What can hang from each mark
Q484: Q401 Q585 Q795
Q528: Q697 Q993
Q440: Q395 Q401 Q528
Q993: Q390 Q484
Q401: Q697
Q697: Q67 Q390 Q476 Q528 Q757 Q774
Q795: Q585
Q774: Q440 Q697
Q476: Q585 Q697 Q757 Q774
Q390: Q440 Q993
Q757: Q697
Q67: Q390 Q440 Q484 Q795
Q585: Q484 Q774 Q795
Q395: Q67 Q401 Q440 Q476

Each row was made from one small tree. The marks that hang from a mark follow it in brackets, in the order of their numbers. Every link used is in the known rows. Write each row's tree.
Each row is shifted at random along 5 fixed directions that mean nothing.
Known rows
Q757(Q697(Q390 Q476(Q585 Q774) Q528(Q993(Q484)))): [  66  297  190 -161  231 -822  -38  180  -35   33  545 -465  100   59
   66  392  362  215  390   98  399 -114  306  239  219    8  184  -91
  -23  125  331  161  322 -136  155 -201  320  -24 -278 -350  410   -9
    0 -284  263 -330   12 -284 -147 -217  419 -253 -127 -539  131]
Q697(Q390 Q476 Q528(Q993(Q484)) Q774(Q440)): [-314   41  192 -214  -52 -449 -138  140  114  -11  -80 -194  -29 -285
 -177  176  277 -187  -13 -221  -62   71   46  137   -1  146  -24   91
  165 -213  179  -27  148   93  152 -305  256 -188  181 -350  -20  100
  129   76  106 -339 -185 -630  223 -206 -227  -79  -12 -454   47]
Q484(Q401(Q697(Q67 Q528 Q757 Q774)) Q585 Q795): [ -69 -140   56  181   65  124 -155  -91 -203 -126  124  -68   44 -163
  255  139   32  184   17   63   37  143  -92 -267 -108  192  185  -44
  212 -105 -116 -159  310 -191   74  -93  106   65 -167  -44 -197  -20
   33  -12  222 -141  -14   52 -100 -212   25    9  -14   27  232]
Q757(Q697(Q67 Q390(Q993) Q476(Q774(Q440(Q528))))): [-311  -38   25   -2 -261   73 -318  142   56  -98    9  163  239 -382
  -25   -9   14 -115 -208 -157 -146  178  266 -112  -83  417 -169  200
   84 -278  -64  184  -66    0   96 -153  192 -270  120   -9  -48 -114
   41  180 -146 -339 -636 -403    3 -341 -247  116  116  -86  229]
Q993(Q390(Q440(Q395(Q401(Q697)) Q528)) Q484): [-310  -64 -158  244 -227  330 -222 -182 -108 -118   35   92  -81 -387
   -6  156   28 -171 -468 -225    5  178 -253 -509   49   91 -281 -120
  144 -249   41   46  136 -250 -288  -19  361  -61 -122  -80 -577   47
   76  200  101 -112 -133  -31  106 -165 -457   70  218  313  127]
Q476(Q585(Q484 Q774 Q795)): [ -45   69   21   22 -228  248  -79 -276  125 -181   56 -114  -81 -441
  -96  113  184 -156 -106   10   54   77   99 -162 -152  -10 -288   15
  220 -190 -175    6 -185 -166 -271 -301  170 -176  -13  -13 -622  -40
   72   10  -54 -145  -33  -81   21 -194  -18  205  179   76  142]
Q401(Q697(Q528 Q757)): [-282   38  208  -20 -107   27 -100   58  -72 -207  272  -35  355  -12
   20   59   75  152  -29   85  162  -10  230 -121 -106  232 -115   66
    9 -141   -6  221    6  -38  -57  -76  181 -203 -231  -70 -115  -59
  -22   29   30 -178 -297 -178  -98 -286   75   -4   20  -76  240]
Q395(Q67 Q401 Q476(Q774)): [-131   35  296  -68    4   45 -151 -112  192  -52  -94   27  174 -289
 -283 -108   37 -120  -38 -262  -79  -83   85   -5  -72  153  -81   61
  -33  -97  -55    2   78  205   99 -212  -60 -138  312 -151 -114 -151
    4  210  174  -96 -432 -487  479  -92  -37   76  -84  -35  193]
Q795(Q585(Q484 Q774(Q440 Q697(Q390 Q757)))): [ 116  128  140   -8  -34 -180  -80  -83   75 -156  194 -288  -55 -221
  -75   -3  304    1  110    3  116  -59  145  100   53  -16   -4  141
  115 -111   50  -61   22   30   43 -315  -17  -97   69 -240  -68  -19
  -80   76  135  -45  -75 -195  203 -119  282  105   67 -245   27]
Q528(Q697(Q67(Q484(Q585)) Q390)): [-139  143  -95   45 -152   14 -256   41  -22 -187  330  -74  209 -248
   30   88  -21 -119  -85    7  257   46  317 -247   98  104 -308  -90
  -24  -46  214  363    0 -287 -181   39  341 -295 -285  -20 -123 -104
  -19    5  -95 -124 -269   63    1 -230  108    4  140   23  201]
Q697(Q67 Q390(Q440 Q993) Q476 Q757 Q774): [-361  110  175 -172 -122 -327 -162  127   32  -87  104 -126  191 -338
  -57  234  243 -128  -47  -79  144    4  309  -13   19  234 -136   74
   87 -210  138  151  124  -81  -21 -117  415 -233   20 -265  -95   82
  126   39   53 -375 -304 -475   40 -264 -193  -74   13 -381  125]
Q757(Q697(Q67(Q795) Q476 Q528(Q993) Q774(Q440))): [-220  160   -6    4 -138 -202 -310   67   20  -81   88  -89  140 -470
  112  130  102 -115 -110 -154  -20  137  154  -66  128  217  -83  136
   84 -188  163  129  146 -138   63 -122  356 -152   75 -159  101    2
   40  -44  -19 -406 -408 -291  -69 -241 -183    6   61 -219  135]
Q795(Q585(Q484(Q401(Q697(Q476))) Q774)): [ 136   10   48  124    0   50 -108 -173   55 -154  216 -190  -13 -181
  -19  -29  146   -9  -31   67   86   12  147  -88   30   48  -40   58
   78  -78  -38  -46   -2  -65    3 -261  -12 -114  -25  -59 -169  -83
  -75  158  159   43  -79   52  229 -204  316   84   99  -57  131]
Q528(Q697(Q67(Q484) Q390(Q440) Q774) Q993): [-197    5  126 -108   31 -280 -202  112  -47   12  103  -52   77 -142
 -140  159   45 -178  -28 -138   23  103  107  -68  -18  147  -80  -40
   34  -52  221   58  229  -66  126 -227  227 -179  -38 -214  -16   -6
  110  184  151 -141 -243 -328  242 -226 -127 -122  -32 -264  177]
Q401(Q697(Q67 Q528(Q993(Q390)) Q757)): [-330   32  261  -58  -41 -163  -62   16 -157 -134  204 -130   90  -56
   70  265  165  142   18   53  148   63 -102 -126 -113   89  -22  -49
  142 -187   25  -39  295 -122  -93 -141  326    2 -210 -232 -331  193
  164  -92  158 -339   14 -298 -199 -218 -233  -74   20 -167  143]
Q795(Q585(Q484(Q401) Q774(Q440 Q697(Q67)))): [  56  216  568 -245  -34  -77  141  100 -130 -342  351 -112  439  194
 -382   46  330  283  387  482  559 -330  508   72 -369   69 -225  182
   92  -58  -97  232 -145   59 -117 -112  -95 -367 -329 -100 -513   -1
    7  121   43  -52   43 -295  115 -255  538  438  -25 -110  254]
Q476(Q585 Q774(Q440)): [ -45  156   81 -109 -137  -31 -238   45  292 -117  -77   56  203 -446
 -379 -120  125 -304 -134 -161  -30  -46  516   84  -30  274 -308  166
  -22 -157   53  325 -323  116   48 -328   61 -440  229  -21 -109 -222
 -127  246 -101 -155 -594 -465  517 -229  139  164  118 -143  172]
Q993(Q390 Q484(Q585)): [-194 -148  -27  166 -208  341 -189  -99  -62 -192  -10  185   68 -175
 -236   31   54 -191 -355  -10    9  225  129 -372 -227  156 -383    0
  181 -189 -104  125 -244 -169 -139 -104  184 -341 -171   85 -502  -61
  121  409  -84  -26 -229  -17  157 -329 -124  255  222  271  391]
Q528(Q697(Q67 Q774) Q993(Q390(Q440))): [-202  -93  -62   44 -137   -2 -393   71   23  -24   21  192   98 -270
 -188   21  -75 -336 -382 -219 -146  231  230 -213   47  276 -301   66
   -7 -148  122  153   30  -72  119 -186  249 -320   29  -17  -75  -67
   73  412    4 -129 -529 -205  355 -348 -231  -14  142 -100  284]
Q395(Q476(Q585 Q757)): [-284   56   28   87 -248  360 -188 -216   93 -215   56   91  164 -394
   29   51  -34  -90 -265  -98  -32  142  192 -268 -142  185 -273   58
   53 -232 -192  213 -174  -91 -218 -160  227 -148  -59   62 -375 -134
   31    4  -69 -255 -398 -108  -88 -213 -149  121  153  171  203]
Q697(Q67(Q440(Q401) Q795) Q476 Q528): [-268   44  100   22  -55   65 -184   39 -141 -130   83   32  256 -312
   39   85  -36   15  -65  -61   41   91   16 -212 -141  253  -50   44
  145 -102   37   97  185 -143    5  -80  205 -103  -45 -131 -153  -31
  107   18   41 -208 -324 -233  -57 -187 -164   44  -28   29  195]
Q401(Q697(Q67 Q528 Q757 Q774)): [-162   62  -86   54 -147  -59 -435  208  248 -132   80   72  347 -397
  -61 -253  -64 -266 -279 -193 -134   34  497   38  221  453 -237  197
 -120 -125  139  301 -146   59  235 -155  114 -455  248  -20  400 -200
 -209  330  -97 -105 -879 -305  402 -292  162 -136  105 -297  230]
Q585(Q484 Q774(Q440(Q401)) Q795): [ 106   39  340 -147  -78   57    7   36  -23 -193  182  -19  277   48
 -352  -44  226  112  184  180  218 -200  370   71 -282  152 -163  194
  112  -13 -123  100 -142   56   36 -246 -204 -348  -83  -53 -367 -155
  -17  240   32   80 -146 -290  282 -284  410  338  -35  -75  268]
Q440(Q395(Q476(Q585)) Q401(Q697(Q774))): [  92   84    8  103  271 -151 -257  -49   69   14  230  -67  176  -87
   87  -44  -12  117  -12 -223    8  -94   83   -1  237  269  246  -42
 -212  106  151   -1  405    2  276 -200  -35   83  105 -191  396 -193
 -250   74  493    3 -405 -199  416  -90  293 -240 -153 -204   54]
Q993(Q390 Q484(Q585 Q795)): [  13  112   88   18  -39  -97  -38  -75  -59 -196  221 -135   36   -4
 -330  172  312 -146  -46  146  411  -55  269 -167  -63  -80 -353 -111
  129   11  158  188 -161 -233 -213  -44  235 -367 -329 -109 -394   45
   63  290   57   39   92  -33  260 -252  250  157  142   40  287]
Q697(Q67(Q390 Q440(Q401 Q528) Q484) Q476): [-285  243  177 -129  -98  -33  -61  -20    3 -201   22  -95  251 -383
 -243   41   86 -203  -73  -48  288 -135  142 -151 -109  153 -229  -61
  100 -110  228  295   35  -84 -215  -86  194 -289  -19 -226 -296   95
   77  180   44  -97 -266 -336  279  -74 -118   73   18   -2   18]
Q401(Q697(Q528(Q993) Q774)): [ -37  -74  136   53  198 -229 -192  153  -84    0  239  -36  207   73
   58   -6   -2  145   56  -62  -41   73   94   42   40  269  199   29
  -32   -4   91   -7  255   32  359 -241  -37  -57  -49 -141  341 -129
  -84  134  255  -49 -358 -219  163 -276  201 -194 -121 -266  275]
Q774(Q440 Q697(Q390 Q476 Q528)): [-212  278  494 -313   10 -546  172  102 -112 -161  281 -386  124   26
 -104  302  489  266  419  103  409 -218   46  168 -100  -44  114   79
  106 -178  185   -7  296   88  -83 -193  223   14 -168 -487 -233  183
   77 -276  212 -386  195 -575 -156  -99   34   59 -111 -406  -49]
Q585(Q484(Q401) Q774(Q697(Q390 Q528))): [ -50  -36   26   68 -207  204 -124   -5   24 -153  135  -40   20 -310
  -42  -83   90  -30 -122  -42  -93  137   30 -113  -72  157 -127  169
  163 -234 -124  -59  -53   10  -11 -275    5 -126   52  -20 -307  -79
  -25  135  -64  -79 -229  -99   65 -180   46  167  158    3   92]
Q795(Q585(Q484 Q774(Q440(Q395(Q476) Q528)))): [ -16  -20  212   20  -48  203  -80 -129  -11 -200  127   -3  127  -88
  -93  -37   93   84    9   54   77  -34  106  -84 -227  119  -63  124
  115 -118 -163   -1  -13   34    4 -239 -120 -134  -37  -69 -334  -99
  -10  187  140   26 -151 -170  185 -184  152  245   14   48  140]
Q795(Q585(Q484 Q774)): [ 165  -13  112   44   20  -16 -116 -108  128 -127  130 -111   -4 -117
 -238 -131  174 -141   -4   31    9   12  227   39  -85   64 -107  117
   61  -40  -31  -53 -167   56  122 -380 -131 -239   96  -84  -80 -141
  -70  364  107  146 -220 -134  418 -215  350  125   63 -111  184]
Q476(Q585(Q484(Q401)) Q774(Q440 Q697)): [ 208  123 -116  103  -23  -82 -255  -44  158  -42   72 -126  -68 -528
  -23  -70  131 -103  -21 -219  -92   24  217   63  218  176   15  117
   33 -114   58   56   24   -3  143 -368   -4  -92  217  -95   72 -230
 -197   31   77 -151 -393 -197  313 -114  215   34  118 -161   87]
Q390(Q440(Q395(Q67 Q401 Q476) Q528) Q993(Q484)): [-172   93  119   31   27   27 -104    0 -108  -46  227   13  172  -56
 -195  107   94  -24  -83 -115  235 -123   -9 -171   44   86 -182 -105
  -11   -2  148  181  177  -90 -114   29  148 -128 -115 -255 -225  -56
    0  286  247   43 -198 -276  354 -130  -54  -26  -15   91  170]
Q795(Q585(Q484(Q401(Q697(Q390(Q440) Q528 Q774))))): [  -9   19  197  -41    7  -92  -73   75  -60 -186  300 -176  177   -6
 -124   32  168   56  140  160  250 -100  251  -40  -75  106 -108   22
   83  -24   44  117   -5  -14   11 -146   25 -221 -216 -124 -157 -115
  -41  155  114   12 -118 -134  164 -240  335   49   30 -129  206]
Q395(Q67(Q795(Q585(Q774))) Q401(Q697) Q440): [-130   15  431  -37  -45  375 -201  174    9 -208   98  235  802  -36
 -423 -305 -162  151   56   64  166 -234  507  -79 -239  379 -293  160
  -26   39 -141  459 -201  203  133  115 -275 -490   -7  100  -13 -338
 -122  408  -69  125 -714 -318  505 -287  412  296  -83  170  499]
Q585(Q484(Q401 Q795) Q774(Q697)): [  81  110   46    7 -220  145  -77 -184  194 -189   14 -121  -81 -388
 -315 -132  269 -294 -164  -51   14  -10  160  -50  -14   17 -301  183
  123 -193  -27  -52 -244   41 -132 -325   -5 -287  197  -73 -416  -10
  -81  352  -21   43 -154 -154  446 -133  151  230  211  -40   20]
Q697(Q67(Q440) Q528): [ -44   50 -176  155  -55   18 -332  129  -49 -126  254   37  163 -361
   80  -77 -110  -97 -138 -113   21  119  135 -166  139  231 -136   14
   44  -75  133  200   84 -154   82  -86  163 -153  -25  -68   97 -148
  -73   75  -67 -101 -508  -41   56 -192   42  -46   98   46  226]
Q476(Q697(Q67(Q440) Q528(Q993(Q484))) Q757 Q774): [ -66   94  164    9  -66 -149 -263  155   30  -69   61   89  215 -279
 -112   33   78  -60  -72  -77  -95   72  314   29  -91  345  -70  242
   64  -88  -60  216  -62   54  252 -302   66 -217   77  -46  158 -134
   31  159  -34 -282 -598 -459   89 -280   57    1   30 -215  272]
Q774(Q440(Q395) Q697(Q67 Q476(Q585 Q757))): [-295  284  125  -76 -318   79 -195  -77  140 -257  -36   12  214 -563
 -120   60  220 -102 -119 -111   93  -70  257  -93  -40  236 -276  240
   45 -349  -41  232  -79   14 -213 -148  295 -199  147 -157 -377   34
  -35  -28  -63 -468 -410 -511   49 -147 -226  238  160 -100  -11]
Q774(Q440(Q528) Q697(Q476 Q757)): [-104  134  272 -118   14 -285  -83  141   30 -116  188  -56  371  -20
 -144  -75  194  143  137  -41  109 -159  415  209  -22  342   79  271
  -85 -124  105  173   39  208  244 -257  -61 -265   87 -242  298 -127
 -155  216  124 -112 -510 -493  228 -225  242   24  -97 -359  128]
Q401(Q697(Q67(Q795) Q390 Q476 Q528(Q993) Q774)): [-444  150  431 -313 -104 -255  -78  219   83 -171   31  -86  387 -123
 -265  111  175  -98   55   39  170  -96  302   85 -188  239 -233   91
   79 -152  111  200  -14   74   -4 -133  237 -401   -2 -219 -170  113
  122  114   -1 -299 -291 -648  167 -273  -58  -24  -39 -402  156]
Q476(Q697(Q67(Q390 Q440 Q484 Q795) Q528 Q774)): [-225  227  -22   91 -212  112 -242   -3  -26 -197   24  -76  173 -660
   63   27    1 -222 -223 -128   69  104   65 -255   26  139 -241   41
  176 -160  167  281   -6 -218 -161  -56  297 -186  -22  -87 -146   19
   50  -23 -122 -240 -405 -118  -24  -99 -185   47  138   68   92]
Q401(Q697(Q67(Q390 Q795) Q757 Q774)): [-278  -58  248   26  -54  178 -203  139 -104 -196   70  166  556 -127
  -18  -89 -137  105  -74   65   45   45  353 -150 -231  439  -85  103
   46 -102  -62  260   -8  -41  143  -67   -1 -338 -108   52   20 -133
    0  197   -7 -102 -589 -209   67 -312   82   73  -74  -39  410]
Q390(Q440(Q395(Q401) Q528) Q993(Q484)): [ -64  233   -6   43   69 -239  -47  -69 -133  -26  347 -231  -86 -120
  -87  280  290  -66  -43  -88  369 -119 -141 -172  235 -115 -124 -212
    5  -11  357  111  290 -251 -256  -13  350   -6 -223 -372 -271   84
  -19   95  322  -16  115 -159  246  -72  -61 -125   42    1   -8]
Q585(Q774(Q440 Q697(Q67(Q484))) Q795): [ 263   21 -421  457  -22  100 -346 -204  -47    8  140 -167 -338 -689
  466  -38  -24  -37 -180 -345 -251  276 -288 -174  401   21  224   42
  169 -156   67 -299  377 -291  149 -289   47  255  253 -133  111 -113
 -148 -151  137  -70 -215  226   -2  -41  -15  -30  128   44   31]
Q440(Q401(Q697(Q67 Q390)) Q528): [-200  102   96    1   45  -45 -132  120 -159 -140  386  -17  319   33
   93   84  -22  240  102   56  281 -103   56 -150   -9  276   14 -123
  -66  -51  130  197  294 -164  -47   21  136  -87 -274 -119 -108  -46
 -101  -24  152  -83 -213 -190  -20 -178   75  -79  -68   -5  101]
Q476(Q585(Q484 Q795) Q697 Q774(Q440)): [  89   82  -71  122 -196  134 -259 -136  111 -121   54  -70  -25 -570
   90   76  131  -41  -51 -123  -75   67  231  -75   27  174  -98  140
  156 -141 -156  128  -90 -131   -9 -296   99 -106   53   26 -190 -227
  -50 -120  -60 -286 -340 -154  -49 -235   69  132  162  -26  198]
Q528(Q697 Q993(Q484(Q401 Q585))): [ -71  -38   15   37  -35    8 -184  -55  -31  -88  157   20   61   19
 -233   89   45 -162 -181    6   77  129  201 -201  -43   99 -265  -35
   10  -30  101  166  -47 -121  -20 -149  187 -316 -204  -23 -187  -73
   48  366   82    3 -160  -13  300 -315   79   27  116    8  301]

Which tree is each row?
[-240  -44  118   -3 -147   15 -136 -141   43  -56  -70  -97  -43 -484
  141  254  152   41   -9 -171 -139  172   25  -95 -177  194   98   90
  246 -282 -203  -65  112  -56    3 -351  208   46   67  -98 -307  -78
  142 -245   40 -456 -186 -365 -220 -217 -262   67   25 -129  114] | Q697(Q390 Q476(Q585(Q795) Q757 Q774(Q440)))
[-124  203  167    0   48   71  -57  -97 -159 -158  306  -70  279  -64
 -106  160  106  101   58   -1  411 -209   73 -256  -35   63 -111 -116
  -42   31  147  233  219 -161 -219   68  183  -35 -263 -196 -321  -91
  -36   56  268    0  -70 -118  186  -78  106   97  -61  168   81] | Q390(Q440(Q395(Q67(Q484(Q585)) Q476) Q401))
[ -41 -195  375   44  305  -20   88   81 -377  -10  162   17  265  229
 -130   40   -9  268  222   74  108   29  -92 -130 -412  201  305  -81
  128   87   25  -82  295   26  269 -295 -232   56 -248 -188  -31 -162
   90  259  374  183 -134 -178  160 -161  146   46 -263   77  314] | Q67(Q390(Q440(Q395)) Q484)
[ -43  -27  -16  111    4  -12 -212  207 -217 -105  393  136  324  122
 -208   67  -30   24 -137   88  233   71  387 -180    3  209 -306  -37
    6   45  130  386  -89 -211   54   -1  142 -368 -411   42  -38 -168
   -5  351  -23   63 -359   37  163 -411  259   62  102   90  481] | Q528(Q993(Q390(Q440) Q484))
[-284  -18  -65  130  -68  179 -231  -66 -138  -69  125   95   96 -233
   81  104  -61  -31 -258 -193  -10  108 -137 -330   35  258  -49  -66
   24 -183   79   95  232 -148  -71  -77  201  -16  -95  -91 -243  -56
  -42  168  175  -66 -283 -118  123 -198 -286  -42   40  131   85] | Q390(Q440(Q401(Q697(Q774)) Q528(Q993)))
[-149   48  311 -182   64 -295 -153  347  -40  -67   67   69  361   -4
 -434   -4   94 -148   25   86  106  -10  386  109 -208  277 -269   99
   77    7  160  178  -67   16  229 -195   84 -517  -39 -114  -22  -21
  106  425   -6  -66 -404 -512  416 -311  161   46  -41 -289  365] | Q697(Q67(Q795) Q528(Q993(Q390 Q484(Q401))) Q774)
[   1   -2  156   37  -65  169 -100  -95    6 -210  128   12  184  -78
 -237  -64  121  -74  -46  128  137   15  298 -118 -227  104 -232   98
  106  -73  -88  101 -243  -37  -25 -178  -31 -312 -100   27 -292 -105
  -31  322    9   86 -211  -69  268 -281  270  250   70   74  270] | Q484(Q795(Q585(Q774)))
[-109 -136   50  245   28  406 -265 -191  -38  -29 -169   42   36 -479
  -40 -204 -231 -158 -258 -379 -251  173 -309 -254   -7   80   11  -60
  206  -28  -21  -77  198   20  109 -108 -162   54  264 -152  -20 -132
   55  294  191  119 -455  -79  430  -10 -196    2    0  274  235] | Q395(Q67(Q390(Q993) Q440 Q795(Q585)) Q401 Q476)
[  52   40   28  124  -12  -42   -9 -234  -27  -95   96 -248 -230 -235
   -4  185  289  -48  -43    8   83   90 -120 -152  -12  -73    3  -14
  215 -129   -5 -224  126 -154  -83 -267  165  -15  -17 -194 -349   59
   73   70  207  -76  196  -14   89 -132   67   82   76  -36  101] | Q993(Q484(Q401 Q585(Q774(Q697(Q476 Q528)) Q795)))
[  80  187   48  -30 -249   45  -48 -222  186 -209   99 -302 -122 -452
 -149   39  325 -192  -85  -26  170 -133  139  -45  126  -81 -267  105
  164 -191   38    0  -73  -78 -273 -248  127 -225   97 -153 -549   41
  -40   34   16  -88   59 -110  287 -137  144  183  210 -103  -41] | Q585(Q484(Q401(Q697(Q476))) Q774(Q440) Q795)
[-282  189  216 -231  -33 -226 -124   34   95  -74   91  -30  227  -50
 -358   65  126 -215  -56  -73  161 -123  235    8  -84  219 -241    4
 -110  -53  254  229   40   22  -52 -188  198 -379    2 -215 -131   36
   18  376  138  -57 -304 -503  460 -203  -62  -56  -19 -236   18] | Q440(Q401 Q528(Q697(Q67(Q484) Q476) Q993))
[  -6  143  157   94   24   27 -169   12 -181 -114   93    0  218 -311
  101  122   69  172   98  -14  100    7   96 -155 -120  225   96   77
  104  -50   12  127  202 -195   59 -115   82  -19 -106  -50 -132 -124
    3 -111  105 -223 -232 -206  -54 -162   57  170  -44   44  196] | Q476(Q697(Q67(Q484(Q585) Q795)) Q774(Q440(Q401)))
[-254  -18  223  -99  -89 -177 -103  126  -64 -106  170  -51  128  -93
  -45  119  159   41   95   31   30  117   23  -62 -213  195  -33   68
  118 -181  -13  -56  121   13   65 -228  212  -80  -52 -184 -149    6
  121   19   14 -313 -229 -408 -175 -236 -156   44   -7 -149  184] | Q757(Q697(Q67 Q390 Q528))
[-164 -126  224  -39 -154  306 -175  142   18 -255   96  163  526   -8
 -236 -152  -30   26  -90  159   81  -39  569 -117 -289  428 -269  184
   72  -98 -191  292 -301   78   82  -72  -87 -524 -132  168 -160 -251
  -60  395 -108   23 -533 -152  248 -416  350  196   57  -12  412] | Q484(Q401(Q697(Q390 Q757 Q774)) Q585(Q795))
[-286   87   13   74  -49  -94 -166   71 -111 -129  320 -151  251 -249
  263  174    4  124  -11  -44  203   -7  133 -171  126  238   25  -75
   36 -104  150  195  279 -221  -56  -11  307  -69 -188 -174   34  -31
  -21 -124  102 -207 -265 -105 -165 -197  -16 -178    5 -137  126] | Q401(Q697(Q67(Q484) Q390(Q440(Q528)) Q476 Q757))
[ 315  -39    0  175  280 -194  -85  -86 -122  -40  337 -237  -64   35
   -5   -7  137   87  179   86  159   11   61  -37   64    2  163  -75
   44  102  129 -150  194 -119  184 -246  -66    5 -148 -133   82 -146
 -134  174  310  169   -3  122  279 -164  467  -56  -29  -41  187] | Q484(Q401 Q795(Q585))
[ 161   72  371 -100   96   -5  104   15 -108 -206  349  -89  322  232
 -298   52  215  188  238  377  418 -186  424  -22 -301   77 -117   52
   71   42  -69  126 -112  -28  -31 -158  -97 -312 -324    0 -365 -118
   -8  202  104  115   45  -42  205 -291  601  273  -52   -3  295] | Q484(Q401 Q585(Q774 Q795))
[-145  138 -127  112 -156   68 -361  189  -89 -131  238   48  229 -510
  275  116  -90  151  -32 -105   23  143  224 -122  119  303  -72   53
  114 -194  -22  330  121 -223   28  -38  246  -67 -138   30  -31 -167
  -70 -310 -144 -436 -468 -129 -277 -235  -19   80  123  -10  223] | Q476(Q585 Q774(Q440 Q697(Q67 Q390 Q528(Q993))))
[   6  159  226 -138 -110  -73  -29  -46   89 -147  172 -104  147 -106
 -263   19  221  -76   26   44  209 -147  305   43  -93   57 -210  131
   36 -106   74  129  -84   27  -73 -254   20 -336  -13 -139 -313  -45
  -34  166   30   -1 -139 -275  313 -208  213  186   16 -137   85] | Q585(Q774(Q440(Q528(Q697))) Q795)
[ -23 -133  265  -39   26   50  -25  -34  -29 -126   86   -3  152   25
 -222  -53  127   50   67   69   23   -7  126  -64 -249  209  -17   84
   70 -103 -113  -81   13   91  105 -314 -107 -189  -31  -63 -261 -117
    5  289  165    7 -179 -252  251 -249  139   95  -26  -68  266] | Q585(Q484(Q401(Q697(Q774))))
[-314   41 -138  -13 -243   -3 -358  210  100 -142  187  -20  179 -464
   67   84  -63 -149 -121  -85  -26  168  288  -61   61  303 -309   12
  139 -154    6  304  -81 -183  -21  -87  350 -297  -57  -18  -57  -96
   59  -27 -248 -351 -490 -242 -130 -327  -89  -66  203 -158  219] | Q697(Q67 Q390 Q476(Q585(Q484)) Q528(Q993))
